[  32 -326  117  162   72  -74  231 -346 -209  172 -275   65 -251  479
   32 -485 -563  539 -277 -351   28   34    8 -466 -254  151  144  106
 -121   15  -76   -9  463  175 -119  359]
5
[ -88  -88 -340   91 -312  -45  123 -213 -184 -439  -60  -45 -308  169
   23 -591 -311  -69 -457  390 -473  -17  -93  186   61  -23  114  636
  252  153   19 -437  -99   87 -275 -297]
4
[-179 -246  -57  231  325 -193  -76 -140  133   73 -424 -357 -325  -76
  164 -374   89 -181 -299   33  161  260 -461  172 -635    8   35  317
 -343 -143   22 -144  677  131 -243   99]
10
[  20 -176 -202   -8 -246  -30   65 -239 -226 -470  -61   60 -381   72
 -371 -436 -457   82 -291  333 -291 -228 -113   48   42   34   62  552
  315  266   23 -207    5  342  -29 -133]
7
[  31 -281  -28  125    5  -97  103 -352   -8  184 -129  163 -249  538
  142 -471 -506  530 -218 -369  -10   65  -33 -436 -370   85  164   18
 -225  -23 -192 -121  415  210 -191  415]
10
[-144 -133  801  122  180    5  139  -91   89  171  -78 -213 -161 -368
 -266 -166  219  120 -165  -16 -106  -26  114 -193  161  132 -244 -326
 -106   28  317  133 -266  -89 -202  148]
8
[ -82  -89 -208   28 -469   36  120 -336 -131 -340  -38   97 -304  167
 -117 -539 -331  114 -355  327 -247 -325  -71  -40  232  127   44  563
  332  243 -101 -306 -187  155 -146 -105]
6
[ -78 -226  113  201   93   97  259 -316 -195  118 -266  -17 -425  506
  -75 -576 -533  618 -259 -261  -90  127  165 -277 -133  101  123   59
  -43   58  -46  -73  372  234 -248  337]
9
[-161  -77  831  123  198   -7  147  -82   80  187  -65 -211 -132 -308
 -250 -198  164  150 -214  -60 -140   28  291 -207  296  107 -218 -411
 -117  -27  294   81 -423  -83 -216  144]
8
[ -95  -54 -440   87 -393   66  125 -211 -178 -389   24   34 -292  165
   73 -615 -253 -185 -421  399 -396 -133 -175  137   38    9   23  668
  296  153  -46 -432 -185   48 -260 -353]
5
[ -46 -222 -163   33 -267    4   51 -301 -163 -423  -38  -60 -379   88
 -429 -482 -356  157 -295  389 -311 -273  -68  -37  105   66   38  591
  303  264   49 -287  -45  315  -68 -140]
1
[  18 -370   69  127   36  -48  258 -339 -167  199 -255  149 -280  588
   13 -471 -603  524 -272 -374  -26   27   62 -509 -387  190  156  129
 -117   22 -143  -33  405  184 -129  342]
11
[  54  -10  548  238  291    1  109  -38  100  133    0 -264 -304 -461
 -280 -144  443 -147   54   90  -38   20  -35 -198  200   33 -336  -69
 -236   94  390  -17  -30  -38 -240   30]
3
[-329 -393  302  264   80 -287  177 -301   79  175 -568 -322 -466  249
    5 -606 -150  167 -592 -108  255  118   73  -34 -252  -44  191  419
 -206 -104  106  -77  412  141 -354  230]
1
[ -82 -109 -414   73 -284   39  107 -228 -199 -420   19  -22 -305  166
  -36 -652 -257 -116 -377  423 -430 -110 -225  187  -20   -3   54  694
  248  159   28 -425  -99  120 -226 -345]
4
[-149  -81  768  163  111  -10  238  -71   36  179 -141 -227 -228 -335
 -248 -157  248   91 -216  -21  -75   -5  215 -230  280   98 -254 -298
  -93   62  257  159 -277 -184 -285  123]
0
[ -21 -215 -189  -10 -322  -13  136 -308 -194 -413 -113   14 -444  121
 -361 -471 -422  132 -342  399 -265 -354  -79  -31   99  145   61  658
  351  346  -48 -214  -34  316  -64  -92]
4
[ -91 -102  899  109  225  -43  113  -43  144  140 -118 -216 -134 -367
 -349 -109  179  248 -213  -61 -144 -103  263 -209  149  196 -222 -402
  -49   12  284  133 -237  -44 -135  232]
0
[ -31 -221  132  130   99  -24  243 -305 -151  179 -263   -5 -394  496
   -7 -506 -569  632 -248 -334 -121  199  239 -299 -168  110  149  -35
 -132   26 -144  -34  399  190 -244  373]
0
[ -72  -38 -380   76 -384   27  132 -200 -268 -435   76  -10 -333  170
   23 -651 -293  -81 -446  405 -461   50  -90  201  131  -60   40  696
  302  110   56 -445 -101   14 -275 -408]
5
[-147 -114  866  143  139   12  227  -51   63  170 -124 -168 -177 -313
 -314 -188  102  153 -193 -127  -39  -79  255 -220  258  105 -260 -355
  -72   32  316  211 -277 -155 -246  213]
9
[-113 -203 -180   34 -359   43  159 -276 -225 -403   13   36 -334  128
 -297 -503 -316  117 -311  354 -314 -264  -88    2  210   46   28  648
  358  263   83 -262 -162  265  -14 -158]
4
[  19 -237  142  124  151   28  176 -321 -138  147 -143   39 -329  504
 -109 -465 -565  657 -157 -332  -77  129  137 -307 -252  106  137  -29
 -112   39  -49  -56  391  233 -190  386]
3
[  13 -348   54  183   30 -109  233 -362 -159  165 -234  119 -319  512
   57 -551 -617  490 -282 -355    6  115   19 -459 -293  161  120  192
 -132    0 -108 -102  388  252 -110  380]
8
[  40 -279   -3  186   50  -16  208 -379 -139  222 -250  119 -352  536
    1 -510 -528  522 -267 -312   -3   77    5 -472 -311  170  139  174
 -184    3 -145 -117  405  167 -182  354]
1
[ -82 -163 -262   45 -327   46  117 -277 -243 -420   60   53 -361  131
 -299 -497 -289   86 -277  404 -274 -229 -145  -25   69   56   -4  605
  357  244   23 -298 -120  235  -95 -209]
10
[-297 -355  310  282   39 -271  160 -257  103  190 -567 -325 -413  218
   65 -633  -95  108 -567  -95  228  101   53  -73 -238  -16  179  418
 -205 -126  126  -91  378  201 -308  209]
8
[-121 -137  820  185  175   -2  207  -46   57  162 -192 -275 -237 -344
 -299 -191  232   95 -196  -36 -117  -31  276 -190  228  153 -221 -289
  -63    9  308  137 -238 -113 -223  143]
6
[-210 -341  246  238  146 -302  143 -303   91  216 -531 -310 -494  170
   13 -595  -90   83 -526  -41  297   27  -34  -72 -317   -6  158  489
 -242  -80   95  -80  472  166 -364  240]
7
[-250 -359  293  305   72 -274  181 -291   79  171 -503 -318 -456  211
   37 -634  -68  107 -554  -82  292   20   -4 -103 -199  -16  120  461
 -188  -95  143 -130  411  119 -305  206]
5
[-145 -139  847  228  250  -11  202  -63   87  150 -259 -395 -264 -321
 -330 -186  175  151 -205  -71 -132    6  348 -148  236  114 -210 -312
  -78    6  328   90 -148  -97 -222  141]
3
[  48  -76  590  208  261  -80  152  -29   12  104  -25 -163 -159 -509
 -375  -78  358  -82   21   78   27  -42  -61 -295  215  -22 -352 -101
 -116  123  396  106  -99   22 -115   41]
7
[  26  -15  629  196  273   16  173  -34   21  134  -40 -182 -260 -424
 -312 -154  305 -113 -101   46  -21   -4    9 -261  275   13 -298 -161
 -182  101  377   75 -236    6 -218   52]
7
[-152  -67  841  176  215    7  143  -96  135  212 -168 -203 -161 -362
 -231 -190  207   54 -130 -109  -58   -7  190 -215  179  172 -272 -332
 -212  -17  273  114 -223 -164 -313  197]
4
[ -39 -200   48  173   76   45  224 -315 -128  107 -155   26 -394  514
  -43 -594 -583  611 -279 -316 -176  276  198 -248 -135   85  124   17
  -98   11  -86 -140  331  191 -232  317]
3
[-230 -370  228  266   87 -255  166 -286   28  190 -494 -273 -479  181
   69 -627  -92   98 -578  -53  193   73    6  -82 -242   22  141  470
 -170 -106  121 -111  390  191 -281  150]
11
[-278 -353  321  309   61 -243  183 -291   40  173 -523 -317 -452  214
   68 -625  -89  107 -549 -114  260   52   -3  -77 -228   13  129  470
 -175 -103  167 -117  423  147 -304  193]
5
[ -20 -337   62  156   44 -116  239 -331 -185  153 -300   94 -219  513
   64 -473 -597  514 -276 -380  -46   68   74 -433 -312  168  130   93
 -138    0 -169  -39  433  185 -156  386]
11
[ -71 -254   91  153  124  -18  278 -332 -190  116 -195    6 -344  520
 -103 -595 -575  595 -277 -289 -100  151  163 -294 -185  126   82   73
  -98   13 -105 -107  326  173 -205  363]
2
[ -84  -47 -416  123 -298  -11  152 -187 -219 -480    4    4 -290  114
   60 -585 -267 -165 -396  374 -444  -10 -137  191   81  -87   12  692
  275  164   34 -459  -29   61 -252 -345]
2
[-103  -64  769  153  172   51  174  -89   81  149 -153 -271 -248 -304
 -254 -127  163   78 -144  -66  -66  -10  228 -159  276   59 -226 -314
 -149   64  282  117 -193 -168 -306  146]
2
[-351 -409  343  246  176 -275  180 -285   65  172 -548 -371 -435  161
  -31 -567 -103  205 -596  -99  197   70   18  -33 -259  -57  186  355
 -198  -90  171  -64  435  113 -265  225]
5
[  85 -298  -13  201   53  -99  145 -321 -105  194 -287   99 -281  514
  128 -459 -483  435 -229 -321   18  119  -55 -419 -408  175  141  150
 -192  -28 -132 -118  523  197 -143  348]
2
[  -1 -331    0  130   86  -68  179 -319 -157  179 -171  153 -184  498
   59 -420 -518  485 -167 -362   45   70  -63 -426 -428   93  119  139
 -127   -2 -121  -53  455  196 -108  373]
6
[-100  -89 -344   98 -351    8  161 -216 -204 -421   16  -40 -294  197
    6 -687 -269  -77 -435  391 -440  -21  -83  199  116  -22   47  655
  287  130    7 -433 -152   61 -276 -305]
9
[  20 -195  126  186  106   90  229 -317 -186  139 -263  -46 -438  504
  -65 -550 -568  640 -277 -264 -130  135  177 -327 -132   94  136  -22
  -67   46  -96  -86  371  243 -252  332]
9
[-321 -358  362  301   85 -327  194 -265   33  170 -528 -334 -497  193
   35 -596 -117  211 -621 -101  242  121   79  -74 -140  -54  151  385
 -169 -132  192  -96  394  144 -295  247]
4
[ -14 -242   95  193  108  -10  274 -291 -172  150 -224   55 -373  454
  -21 -554 -617  569 -232 -342  -92  222  124 -308 -217   74   85   -3
  -87   57  -81  -42  345  275 -212  360]
8
[ -10  -63 -313   28 -264  -15  -29 -305 -168 -439    9   -2 -312   85
 -178 -399 -284  118 -240  373 -320 -164 -102   46   89   43   61  509
  257  246  -47 -352   78  190 -146 -202]
3
[  -3  -16  627  201  204   28  216  -43  -36  123  -57 -169 -160 -424
 -258 -143  280  -44  -98   19  -90   21   19 -279  352  -12 -288 -179
 -160  137  361  103 -220  -27 -224   70]
5
[-129 -154 -234  128 -365  -37  113 -308 -198 -463 -110  -59 -443  153
 -234 -545 -357  101 -360  325 -287 -234  -19    6  158   49   31  591
  330  256   -6 -354  -31  262 -105 -208]
8
[ -23    2 -544  118 -311   43  101 -175 -177 -441   92  -15 -317  110
  152 -572 -165 -209 -337  438 -453   43 -238  226   44  -40  -26  668
  276  164  -58 -508  -22   54 -253 -389]
5
[-112 -111  807  126  274   10  128  -56   61  152 -111 -229 -217 -383
 -406 -117  148  149 -171  -61  -67  -52  186 -183  167  100 -242 -366
  -86   47  358  176 -244  -20 -158  139]
7
[-276 -320  261  282  125 -262  210 -277   43  176 -476 -363 -505  192
   64 -577 -102  163 -571  -84  282  101    2  -28 -202  -76  120  445
 -176  -99  115  -98  477   96 -358  256]
1
[-298 -298  248  257  123 -206  150 -257   89  215 -399 -331 -478  180
   68 -644  -27  121 -559  -67  187  241  -58  -25 -309  -36  132  422
 -264 -147  165 -127  416  122 -389  179]
10
[  -3  -13  654  205  243  -72  220  -22  -14  157  -67 -182 -205 -443
 -262  -67  250  -16  -67  -25    6   22   63 -266  292  -26 -313 -190
 -145  120  354  120 -147  -62 -210  104]
9
[ -54 -284  -19  171   21  -87  232 -366 -195  196 -263  134 -341  544
  105 -479 -529  525 -224 -352   30   72    0 -440 -350  133  121  182
 -161   34 -143  -76  521  148 -190  330]
0
[-249 -348  284  252   81 -203  143 -281   71  216 -519 -361 -454  227
   59 -633  -68  164 -585  -74  227   77   26  -67 -226   20  171  432
 -200 -150  128  -74  456  121 -318  218]
7
[-195 -290   45  216  417 -286  -25 -153  135  122 -395 -338 -368  -55
  116 -373   96 -150 -321   49  169  328 -410  139 -603   13   48  370
 -330 -108  116 -163  626  224 -213  148]
7
[ -48 -207  123  166  101   57  283 -331 -178  170 -191   57 -426  484
  -56 -553 -556  655 -267 -287 -107  257  155 -319 -171  125   97   62
  -31   59 -100  -80  382  261 -207  355]
5
[   6 -328   18  149   -8  -70  224 -355 -184  189 -239  170 -283  556
   47 -503 -574  438 -302 -362   -5    3   67 -550 -311  224  119  233
 -118   23 -154  -96  346  258  -74  300]
5
[ -27 -156 -166   45 -359  -24   67 -271 -137 -406   10  135 -345   76
 -261 -485 -357   94 -304  345 -257 -213  -88  -43  113   69    8  577
  334  222   33 -290  -67  233 -114 -132]
11
[-240 -340  145  275  113 -241  119 -278   54  155 -480 -369 -472  187
  144 -593  -85   15 -550 -115  199  126  -75   -9 -308  -37  165  420
 -250 -117   88 -144  437  109 -314  123]
6
[-109  -14 -341   36 -359   80   86 -201 -157 -358   59   55 -305  144
   46 -607 -237  -87 -350  432 -419   26 -107  189   95  -26   47  601
  244  107    3 -411 -163   89 -327 -300]
10
[-116 -112  783  232  241  -27  219  -89   77  163 -218 -359 -343 -390
 -362 -243  239   89 -216   -4 -141    4  299 -205  232  193 -268 -255
  -95   44  270   78 -177 -108 -266  112]
5
[-248 -381  185  283   60 -272  177 -299   35  173 -481 -288 -495  219
  107 -673 -106   47 -493  -99  287   20  -58  -54 -339   31  109  546
 -225 -102  113  -93  498  138 -361  191]
10
[-115  -34  727  161  137   12  154  -72   91  198 -149 -171 -107 -274
 -199  -87  196  120 -167 -138  -72    9  248 -211  201  138 -196 -398
 -129   17  219  137 -251 -181 -225  124]
3
[-267 -352  284  279  104 -269  216 -279   -2  137 -532 -300 -441  203
   -5 -619 -177  184 -612  -97  217   98   53   -6 -248  -12  154  453
 -130 -106  146  -84  418   89 -298  213]
2
[ -51 -224  113  174   79   48  242 -339 -179   94 -245   78 -377  496
  -37 -609 -598  563 -198 -321  -80  134  166 -249  -48   66  138   19
 -125   15  -70  -82  302  249 -186  368]
8
[   2   20  668  194  193   13  161  -19   79  177  -21 -134 -177 -476
 -281  -67  279   25  -71  -19    5    5   94 -271  314   10 -278 -203
  -84  109  387  127 -194  -44 -181   90]
5
[  54 -264  -54  149   27  -68  159 -331 -128  213 -248  119 -279  558
  173 -483 -572  409 -250 -371  -13  123  -27 -455 -372  173  139  108
 -246    1 -209  -87  422  205 -217  339]
4
[-282 -312  101  220  351 -215   30 -137   90  117 -438 -312 -306  -66
  101 -376   50 -117 -347    9  217  233 -382  119 -470   14   42  377
 -267  -83  154  -77  558  212 -157  191]
9
[-117 -169  811  111  210    7  181  -90   20  154 -154 -212 -145 -348
 -325 -125  111  198 -221  -86 -153  -10  226 -181  166  113 -186 -376
  -50   25  265  177 -267 -118 -154  161]
6
[-219 -271   37  210  291 -199  -55 -198  192  200 -415 -327 -333  -48
  135 -424  151 -173 -336   61  229  197 -399   61 -546   65   56  431
 -340 -139   64 -177  534  147 -226  123]
6
[-189 -230  101  237  260 -158   28 -215   95  155 -434 -258 -356   -7
  153 -458   14  -66 -404    3  220  173 -293   41 -472   57   90  457
 -286 -106  110 -121  548  131 -337  194]
10
[-112  -96 -283  116 -370   56  141 -211 -164 -425  -35  -56 -352  208
  -31 -685 -336  -37 -442  338 -459  -19  -57  180  159   -4   54  583
  278  115   19 -426 -169  144 -215 -277]
4
[-120  -79  733  121  192   21  234  -68   35  208 -117 -145 -230 -308
 -265 -158  193   23 -192    5  -71 -124  212 -258  226  151 -254 -225
 -126   52  273  128 -324 -181 -302  143]
1
[-242 -310   11  249  365 -214  -65 -167  175   95 -388 -323 -348   -1
  110 -375  197 -162 -297   47  166  187 -458   96 -617   39   46  366
 -330  -85   93 -222  592  286 -140  134]
5
[-316 -310  228  268  154 -236  115 -278   52  150 -487 -310 -464  191
   78 -620  -74  105 -549  -68  258  102  -37   -9 -322  -11  139  436
 -210 -141  120 -132  498  101 -361  194]
9
